Below is a small trained network, with its code and all its weights. Each question gives an input and a target symbol and asks what happens when units are switched off, that is, made to give their printed mean instead of their output.

import numpy as np


def w(rows, s, z=0):
    codes = np.array(rows[::2]) - 128.0
    scale = np.full(codes.shape[1], s)
    scale[-1] = z or s
    return codes * scale


def norm(h):
    return h / np.sqrt((h * h).mean(-1, keepdims=True) + 1e-5)


def f(y):
    return y / 2 * (1 + np.tanh(0.7978845608 * (y + 0.044715 * y**3)))


def softmax(a):
    e = np.exp(a - a.max(-1, keepdims=True))
    return e / e.sum(-1, keepdims=True)


def log_softmax(a):
    a = a - a.max(-1, keepdims=True)
    return a - np.log(np.exp(a).sum(-1, keepdims=True))


def net(x, mask):
    ids = ['βγδεζημξπστ'.index(c) for c in x.split()]
    T = len(ids)
    res = E[ids] + P[:T]
    u = 0
    for l in range(3):
        q, k, v = (norm(res) @ M[l].T for M in (Q, K, V))
        z = softmax(np.where(np.tri(T) > 0, q @ k.T / 2**0.5, -1e9)) @ v
        res = res + np.where(mask[u], z, O[l][:, -1]) @ O[l][:, :-1]
        u += 1
        y = f(norm(res) @ A[l][:, :-1].T + A[l][:, -1])
        res = res + np.where(mask[u : u + 4], y, B[l][:, -1]) @ B[l][:, :-1]
        u += 4
    return log_softmax(norm(res)[-1] @ U[:, :-1].T + U[:, -1])


Q, K, V, O, A, B = {}, {}, {}, {}, {}, {}
E = w([
[70,144,104,86,114,113,135,182,66,134,109],'β',
[130,193,138,78,227,182,72,118,128,90,130],'γ',
[120,171,105,149,130,100,130,144,131,117,53],'δ',
[162,121,115,110,155,149,74,138,150,104,167],'ε',
[124,98,161,152,175,77,111,164,132,126,104],'ζ',
[138,156,177,141,65,132,101,209,120,166,132],'η',
[172,93,130,206,114,120,86,134,191,176,44],'μ',
[152,92,114,136,91,217,172,116,155,8,161],'ξ',
[130,139,221,127,139,104,113,167,92,145,126],'π',
[182,128,118,174,91,129,135,85,87,171,45],'σ',
[127,187,203,164,140,113,150,146,163,105,132],'τ',
],0.019)
P = w([
[56,167,140,102,119,140,126,64,190,173,175],'0',
[80,103,137,163,68,90,136,154,49,78,116],'1',
[149,137,107,224,177,117,208,233,65,163,175],'2',
[164,97,152,38,66,167,179,135,243,156,49],'3',
[124,108,162,119,87,90,109,150,53,55,117],'4',
[196,109,100,231,202,131,205,245,87,150,175],'5',
[178,104,136,36,95,178,172,146,247,122,56],'6',
[161,110,159,119,108,130,85,138,62,52,132],'7',
[199,92,83,200,208,159,194,254,114,128,178],'8',
[193,112,119,31,104,174,194,125,238,94,34],'9',
[160,146,177,115,112,94,90,143,45,70,105],'10',
],0.014)
Q[0] = w([
[58,121,188,9,34,144,123,28,216,140,79],'0.h0',
[77,158,123,228,107,72,2,69,70,81,171],'0.h0',
],0.0083)
K[0] = w([
[4,159,217,186,25,116,126,145,108,245,132],'0.h0',
[180,154,177,68,118,39,157,255,115,124,52],'0.h0',
],0.0081)
V[0] = w([
[108,60,99,179,86,171,239,91,170,3,92],'0.h0',
[85,105,157,160,209,116,193,29,91,131,22],'0.h0',
],0.0052)
O[0] = w([
[120,171,139,134,93,95,108,102,156,78,156,8],'0.h0',
[55,83,138,194,109,251,66,140,136,77,138,7],'0.h0',
],0.015,0.0019)
A[0] = w([
[106,115,164,94,235,98,61,109,47,84,162,3],'0.n0',
[156,99,141,47,110,22,58,52,159,75,136,127],'0.n1',
[163,131,146,152,135,111,39,127,69,113,66,156],'0.n2',
[101,125,60,130,209,89,118,79,78,2,56,56],'0.n3',
],0.0086,0.0035)
B[0] = w([
[115,120,136,114,210,106,211,163,110,67,95,213],'0.n0',
[149,157,114,102,80,139,8,114,99,121,119,217],'0.n1',
[59,96,143,46,103,111,161,197,48,111,79,254],'0.n2',
[138,161,138,179,93,209,102,188,91,155,166,198],'0.n3',
],0.014,0.0052)
Q[1] = w([
[194,55,91,82,98,247,135,164,253,232,69],'1.h0',
[109,92,19,253,77,63,167,225,82,75,200],'1.h0',
],0.0057)
K[1] = w([
[80,96,36,152,207,181,106,2,158,199,126],'1.h0',
[245,115,54,145,138,178,225,235,139,76,142],'1.h0',
],0.0088)
V[1] = w([
[116,38,109,221,50,129,140,85,172,221,72],'1.h0',
[221,69,141,138,101,167,3,105,71,198,183],'1.h0',
],0.0056)
O[1] = w([
[145,159,161,76,57,70,160,247,121,130,175,3],'1.h0',
[74,134,132,40,78,255,115,120,3,189,156,77],'1.h0',
],0.0097,0.0038)
A[1] = w([
[42,117,122,120,96,175,149,137,45,49,163,79],'1.n0',
[104,23,82,253,99,103,165,163,109,191,74,109],'1.n1',
[122,127,107,169,52,108,229,77,38,26,149,2],'1.n2',
[189,180,223,86,83,78,33,166,83,130,100,140],'1.n3',
],0.0073,0.0044)
B[1] = w([
[253,141,164,110,102,72,122,100,124,212,161,215],'1.n0',
[131,109,71,150,146,148,134,120,101,75,227,232],'1.n1',
[150,84,105,146,197,153,233,13,203,174,158,148],'1.n2',
[105,125,89,181,106,134,233,141,194,68,135,254],'1.n3',
],0.013,0.0056)
Q[2] = w([
[89,95,185,77,10,96,108,81,121,145,76],'2.h0',
[144,99,134,48,126,191,143,128,206,150,74],'2.h0',
],0.013)
K[2] = w([
[68,98,143,168,47,62,144,143,96,177,71],'2.h0',
[9,120,136,177,142,92,76,94,157,255,157],'2.h0',
],0.0098)
V[2] = w([
[69,236,174,146,152,2,30,213,135,216,117],'2.h0',
[192,247,252,96,144,204,187,133,115,121,91],'2.h0',
],0.0072)
O[2] = w([
[145,83,163,146,142,84,124,144,87,90,225,1],'2.h0',
[194,200,82,254,152,209,202,154,110,65,167,165],'2.h0',
],0.013,0.0039)
A[2] = w([
[133,81,232,166,120,99,60,211,94,45,175,11],'2.n0',
[75,44,254,173,65,210,54,141,91,51,103,121],'2.n1',
[234,170,82,125,136,17,134,178,37,197,151,3],'2.n2',
[101,175,115,117,157,126,77,163,46,51,38,89],'2.n3',
],0.0095,0.0046)
B[2] = w([
[152,119,138,138,50,160,172,6,105,111,116,197],'2.n0',
[117,173,149,158,173,111,41,168,79,199,3,196],'2.n1',
[173,249,167,85,106,84,28,166,155,128,49,253],'2.n2',
[146,149,149,97,125,161,195,122,169,59,70,254],'2.n3',
],0.015,0.0055)
U = w([
[27,95,112,111,161,117,76,188,139,132,80,198],'β',
[137,112,123,158,220,165,166,207,63,114,182,252],'γ',
[95,153,86,103,59,129,69,103,161,15,131,78],'δ',
[215,186,137,121,164,33,129,138,165,173,126,82],'ε',
[158,62,178,60,178,21,196,91,109,99,166,181],'ζ',
[93,172,178,200,76,215,71,199,112,150,131,31],'η',
[98,110,156,121,64,91,169,215,174,97,189,145],'μ',
[79,149,103,214,178,110,152,69,245,138,75,124],'ξ',
[163,113,200,180,113,120,102,62,65,111,81,36],'π',
[123,133,79,71,136,154,203,96,91,205,111,129],'σ',
[212,110,188,158,95,110,140,68,159,97,204,165],'τ',
],0.011,0.0035)

Each question gives the input, a string of symbols that net reads in full, and the target symbol t.
The units are the heads (2 rows each of Q, K, V and O) and the neurons (one row each of A and B). Each row of codes is followed by its name. A weight is (code - 128) times the scale printed after its matrix; where a second scale follows, it is the last column's (O, A, B and U).
mask holds one flag per unit, layer by layer, with each layer's heads first. A switched-off unit (its flag False) gives its mean, the last column of its rows in O or B, instead of its output. The means were averaged over made-up inputs and are rounded, as every weight is.
A unit's drop is (log p(t) with every unit on - log p(t) with that unit switched off) / (log p(t) with every unit on - log p(t) with every unit switched off).
The circuit of an input: a set's keep is (log p(t) with only the set's units on - log p(t) with every unit switched off) / (log p(t) with every unit on - log p(t) with every unit switched off). Starting from the 12 units with the biggest drops (on a tie, the unit counted first), units are removed one at a time, each time the one whose removal leaves the highest keep (on an exact tie, the one counted first), for as long as the keep stays at least 0.8.
units of the circuit, in order: the units of the circuit, biggest drop first
k most important neurons: the k neurons with the biggest drops, biggest first
top k neurons in layer l: the k neurons of layer l with the biggest drops, biggest first
input γ μ η ξ, target ξ: units of the circuit, in order => 1.h0; 0.n0
input τ σ γ ξ ξ γ ε ζ ζ σ η, target μ: 3 most important neurons => 1.n3; 0.n2; 1.n0
input ζ σ σ, target σ: units of the circuit, in order => 2.h0; 1.n1
input σ γ γ π, target η: units of the circuit, in order => 0.h0
input μ ζ δ ε ε μ ε β σ, target ε: units of the circuit, in order => 0.h0; 2.n2
input σ π δ τ σ ζ ζ, target η: units of the circuit, in order => 0.h0; 1.h0
input μ β ξ η τ ζ γ ζ γ ζ, target μ: units of the circuit, in order => 1.h0; 1.n3
input ε μ τ, target ε: units of the circuit, in order => 0.h0; 2.n2
input ε ξ μ τ ε ζ τ γ, target γ: top 2 neurons in layer 0 => 0.n0; 0.n3
input ε ξ ζ β σ η μ, target σ: 3 most important neurons => 0.n1; 1.n0; 2.n2
input ξ ξ ζ ζ ε β π, target δ: units of the circuit, in order => 0.h0; 0.n1
input ε ζ σ β π γ β μ σ π, target σ: units of the circuit, in order => 1.h0; 0.n1; 0.h0; 0.n0
input τ σ η ζ π, target ζ: 4 most important neurons => 0.n0; 1.n0; 0.n3; 1.n2
input μ β η δ γ γ ζ η δ π σ, target σ: units of the circuit, in order => 0.n2; 1.n2
input π ζ γ π ξ ε γ, target γ: units of the circuit, in order => 2.h0
input ζ ζ β σ β ζ, target ζ: 3 most important neurons => 0.n0; 1.n1; 1.n0
input γ π ε ξ σ ζ β, target ξ: units of the circuit, in order => 1.h0; 0.n0
input ζ η η η ξ τ ξ, target β: top 2 neurons in layer 0 => 0.n1; 0.n3
input σ γ δ, target γ: units of the circuit, in order => 1.n1; 0.h0
input η ε ζ η β δ ζ σ ζ γ, target ε: top 2 neurons in layer 0 => 0.n2; 0.n0
input ζ μ ζ, target ζ: top 2 neurons in layer 0 => 0.n3; 0.n1
input ζ ε γ σ σ ε ξ ξ, target τ: 2 most important neurons => 1.n0; 1.n2
input σ μ β, target β: top neuron in layer 0 => 0.n3
input β π σ β γ ε σ β π, target ε: 2 most important neurons => 0.n2; 2.n2
input τ ε γ ξ, target τ: 4 most important neurons => 0.n1; 0.n0; 1.n3; 0.n2
input ξ ε γ γ π, target ζ: top 2 neurons in layer 1 => 1.n0; 1.n2
